Here is a tiny trained network, its code and every weight. The questions are about switching its units off for an input and a class, where a switched-off unit gives its printed mean instead of its output.

import numpy as np


def w(rows, s, z=0):
    codes = np.array(rows[::2]) - 128.0
    scale = np.full(codes.shape[1], s)
    scale[-1] = z or s
    return codes * scale


def f(y):
    return np.maximum(y, 0)


def log_softmax(a):
    a = a - a.max(-1, keepdims=True)
    return a - np.log(np.exp(a).sum(-1, keepdims=True))


def net(x, mask):
    res = np.array(x, float).reshape(1, 5) / 4 @ E
    y = f(res @ A[0][:, :-1].T + A[0][:, -1])
    res = res + np.where(mask, y, B[0][:, -1]) @ B[0][:, :-1]
    return log_softmax(res[-1] @ U[:, :-1].T + U[:, -1])


A, B = {}, {}
E = w([
[42,30,60,13],'x0',
[17,215,11,182],'x1',
[248,142,1,87],'x2',
[127,128,127,126],'x3',
[128,127,129,129],'x4',
],0.0079)
A[0] = w([
[84,115,175,148,241],'n0',
[98,128,199,140,98],'n1',
[87,194,92,143,88],'n2',
[192,147,65,112,41],'n3',
[81,177,77,148,113],'n4',
[163,162,153,196,2],'n5',
[36,138,178,129,50],'n6',
[68,193,78,163,88],'n7',
[177,163,150,162,79],'n8',
[74,149,153,147,112],'n9',
[175,140,64,109,89],'n10',
[80,202,76,137,98],'n11',
[171,148,79,106,92],'n12',
[144,107,84,163,164],'n13',
[89,3,88,77,165],'n14',
[187,201,169,196,48],'n15',
[183,149,66,100,88],'n16',
[189,83,181,110,225],'n17',
],0.012,0.0011)
B[0] = w([
[134,66,180,164,186],'n0',
[114,99,153,161,186],'n1',
[186,162,200,84,192],'n2',
[101,75,163,197,203],'n3',
[226,127,158,12,200],'n4',
[16,185,2,72,187],'n5',
[63,91,175,227,200],'n6',
[175,178,214,76,213],'n7',
[83,130,92,73,182],'n8',
[153,85,144,223,174],'n9',
[70,106,195,208,198],'n10',
[202,162,184,69,207],'n11',
[88,13,159,253,187],'n12',
[130,117,181,190,161],'n13',
[75,214,31,66,252],'n14',
[36,217,56,83,218],'n15',
[83,47,158,226,203],'n16',
[253,154,212,25,218],'n17',
],0.0064,0.011)
U = w([
[252,134,186,49,249],'0',
[77,61,164,230,8],'1',
[24,168,22,56,116],'2',
],0.011,0.0013)

Each question gives the input, the list of numbers given to net, and the class t.
The units are the neurons (one row each of A and B). Each row of codes is followed by its name. A weight is (code - 128) times the scale printed after its matrix; where a second scale follows, it is the last column's (A, B and U).
mask holds one flag per neuron, in row order. A switched-off neuron (its flag False) gives its mean, the last column of its row in B, instead of its output. The means were averaged over made-up inputs and are rounded, as every weight is.
A unit's drop is (log p(t) with every unit on - log p(t) with that unit switched off) / (log p(t) with every unit on - log p(t) with every unit switched off).
The circuit of an input: a set's keep is (log p(t) with only the set's units on - log p(t) with every unit switched off) / (log p(t) with every unit on - log p(t) with every unit switched off). Starting from the 12 units with the biggest drops (on a tie, the unit counted first), units are removed one at a time, each time the one whose removal leaves the highest keep (on an exact tie, the one counted first), for as long as the keep stays at least 0.8.
circuit, biggest first: the units of the circuit, biggest drop first
most important unit: the unit with the biggest drop
top k neurons: the k neurons with the biggest drops, biggest first
drop of u: that unit's drop, to one decimal
input [7,-3,6,4,-5], class 2: most important unit -> n14
input [1,-6,7,-3,-7], class 1: circuit, biggest first -> [n16; n12]
input [-3,7,-6,1,8], class 0: top 2 neurons -> [n4; n7]
input [-4,2,3,-5,-4], class 2: top 4 neurons -> [n15; n5; n17; n6]
input [-8,6,5,5,7], class 2: top 2 neurons -> [n15; n5]
input [0,6,-6,7,-2], class 0: top 2 neurons -> [n4; n7]
input [4,4,3,-6,-6], class 0: top 4 neurons -> [n15; n5; n4; n11]
input [-5,2,4,-7,-2], class 2: top 2 neurons -> [n15; n5]
input [-6,-1,4,2,-5], class 2: top 2 neurons -> [n15; n5]
input [6,6,-8,4,-7], class 1: top 3 neurons -> [n6; n17; n9]
input [6,-5,-5,-7,6], class 2: drop of n17 -> -0.1
input [-3,2,-1,-8,-8], class 2: drop of n14 -> -0.1
input [-7,2,-5,0,-5], class 2: drop of n15 -> 0.4
input [7,-4,-4,5,-5], class 2: circuit, biggest first -> [n14]
